Below are the code and all the weights of a small trained network. Each question names an input and a target symbol and asks about switching units off, where a switched-off unit gives its printed mean instead of its output.

import numpy as np


def w(rows, s, z=0):
    codes = np.array(rows[::2]) - 128.0
    scale = np.full(codes.shape[1], s)
    scale[-1] = z or s
    return codes * scale


def norm(h):
    return h / np.sqrt((h * h).mean(-1, keepdims=True) + 1e-5)


def f(y):
    return np.maximum(y, 0)


def softmax(a):
    e = np.exp(a - a.max(-1, keepdims=True))
    return e / e.sum(-1, keepdims=True)


def log_softmax(a):
    a = a - a.max(-1, keepdims=True)
    return a - np.log(np.exp(a).sum(-1, keepdims=True))


def net(x, mask):
    ids = ['ΓΘαεζημ'.index(c) for c in x.split()]
    T = len(ids)
    res = E[ids] + P[:T]
    q, k, v = (norm(res) @ M[0].T for M in (Q, K, V))
    z = softmax(np.where(np.tri(T) > 0, q @ k.T / 3**0.5, -1e9)) @ v
    res = res + np.where(mask[0], z, O[0][:, -1]) @ O[0][:, :-1]
    y = f(norm(res) @ A[0][:, :-1].T + A[0][:, -1])
    res = res + np.where(mask[1:9], y, B[0][:, -1]) @ B[0][:, :-1]
    return log_softmax(norm(res)[-1] @ U[:, :-1].T + U[:, -1])


Q, K, V, O, A, B = {}, {}, {}, {}, {}, {}
E = w([
[181,114,242],'Γ',
[139,109,197],'Θ',
[184,167,133],'α',
[180,127,191],'ε',
[116,194,87],'ζ',
[255,129,206],'η',
[76,168,119],'μ',
],0.0027)
P = w([
[217,21,40],'0',
[166,50,194],'1',
[116,232,254],'2',
[158,50,176],'3',
[95,227,200],'4',
[150,57,164],'5',
[71,216,145],'6',
[136,77,145],'7',
[59,212,111],'8',
],0.0015)
Q[0] = w([
[163,3,125],'h1',
[96,205,202],'h1',
[11,252,147],'h1',
],0.0073)
K[0] = w([
[200,42,193],'h1',
[37,176,148],'h1',
[2,178,42],'h1',
],0.0083)
V[0] = w([
[251,110,198],'h1',
[158,140,64],'h1',
[48,198,118],'h1',
],0.0028)
O[0] = w([
[109,129,2,250],'h1',
[121,210,146,104],'h1',
[206,114,211,97],'h1',
],0.0029,0.0018)
A[0] = w([
[2,50,88,70],'n1',
[141,60,89,5],'n2',
[199,104,106,190],'n3',
[109,58,211,122],'n4',
[171,225,192,129],'n5',
[102,98,183,116],'n6',
[169,83,59,175],'n7',
[24,193,104,194],'n8',
],0.0038,0.0024)
B[0] = w([
[18,243,109,157],'n1',
[3,13,82,142],'n2',
[95,112,181,215],'n3',
[146,167,43,190],'n4',
[102,73,63,253],'n5',
[152,151,87,162],'n6',
[120,173,175,215],'n7',
[204,82,174,168],'n8',
],0.0042,0.0028)
U = w([
[39,158,83,255],'Γ',
[134,125,251,125],'Θ',
[144,243,152,107],'α',
[143,170,29,37],'ε',
[55,56,198,119],'ζ',
[185,83,115,163],'η',
[118,40,66,122],'μ',
],0.016,0.0051)

Each question gives the input, a string of symbols that net reads in full, and the target symbol t.
The units are the heads (3 rows each of Q, K, V and O) and the neurons (one row each of A and B). Each row of codes is followed by its name. A weight is (code - 128) times the scale printed after its matrix; where a second scale follows, it is the last column's (O, A, B and U).
mask holds one flag per unit, heads first, then neurons. A switched-off unit (its flag False) gives its mean, the last column of its rows in O or B, instead of its output. The means were averaged over made-up inputs and are rounded, as every weight is.
A unit's drop is (log p(t) with every unit on - log p(t) with that unit switched off) / (log p(t) with every unit on - log p(t) with every unit switched off).
The circuit of an input: a set's keep is (log p(t) with only the set's units on - log p(t) with every unit switched off) / (log p(t) with every unit on - log p(t) with every unit switched off). Starting from all 9 units, units are removed one at a time, each time the one whose removal leaves the highest keep (on an exact tie, the one counted first), for as long as the keep stays at least 0.8.
units of the circuit, in order: the units of the circuit, biggest drop first
most important unit: the unit with the biggest drop
top k neurons: the k neurons with the biggest drops, biggest first
drop when u is switched off: that unit's drop, to one decimal
input α η η μ α α η Θ ε, target η: most important unit : n1
input Γ ε Θ, target μ: top 4 neurons : (n7; n5; n1; n8)
input η α ζ ζ η Γ, target η: units of the circuit, in order : (n4; n5; h1)
input Θ α η ε α ζ Γ, target α: units of the circuit, in order : (n4; n3)
input ε ε Γ Θ α ε, target ζ: units of the circuit, in order : (h1; n2; n5; n7)
input Γ Θ Γ ζ, target μ: top 3 neurons : (n5; n1; n4)
input α η α Θ ε Θ Θ α Γ, target ε: top 2 neurons : (n4; n3)
input μ Γ α, target Θ: units of the circuit, in order : (h1; n4)
input ζ α α α ε Θ Γ, target μ: top 2 neurons : (n5; n7)
input Θ α Θ, target ε: top 2 neurons : (n4; n3)
input Θ η α ε Θ ζ Θ Θ ε, target μ: units of the circuit, in order : (n5; n8)
input η η α α Θ ζ Θ Γ, target η: top 4 neurons : (n1; n4; n5; n3)
input Θ α Θ ζ α η η, target η: units of the circuit, in order : (n5; n7)
input α η ζ Θ η α μ α, target α: top 4 neurons : (n5; n7; n4; n3)
input ε ζ Θ Θ Θ η α, target η: most important unit : n8
input ζ ζ Θ, target α: units of the circuit, in order : (n4; n3)
input Θ Θ ζ ε ε η Θ α ε, target μ: top 2 neurons : (n5; n7)
input ζ ζ ζ Θ μ Θ Γ η, target Θ: top 2 neurons : (n5; n3)
input ε Θ Θ μ η Θ α, target η: top 4 neurons : (n1; n7; n5; n4)
input Γ α α, target ε: units of the circuit, in order : (n5; n7)
input ζ ζ α Γ α, target ε: top 3 neurons : (n5; n7; n3)
input Θ Θ Θ ζ Θ, target α: most important unit : h1
input η Θ α α ε α Θ, target μ: top 4 neurons : (n7; n8; n1; n5)
input ζ Θ ε α η Θ Θ, target η: drop when n8 is switched off : 0.6
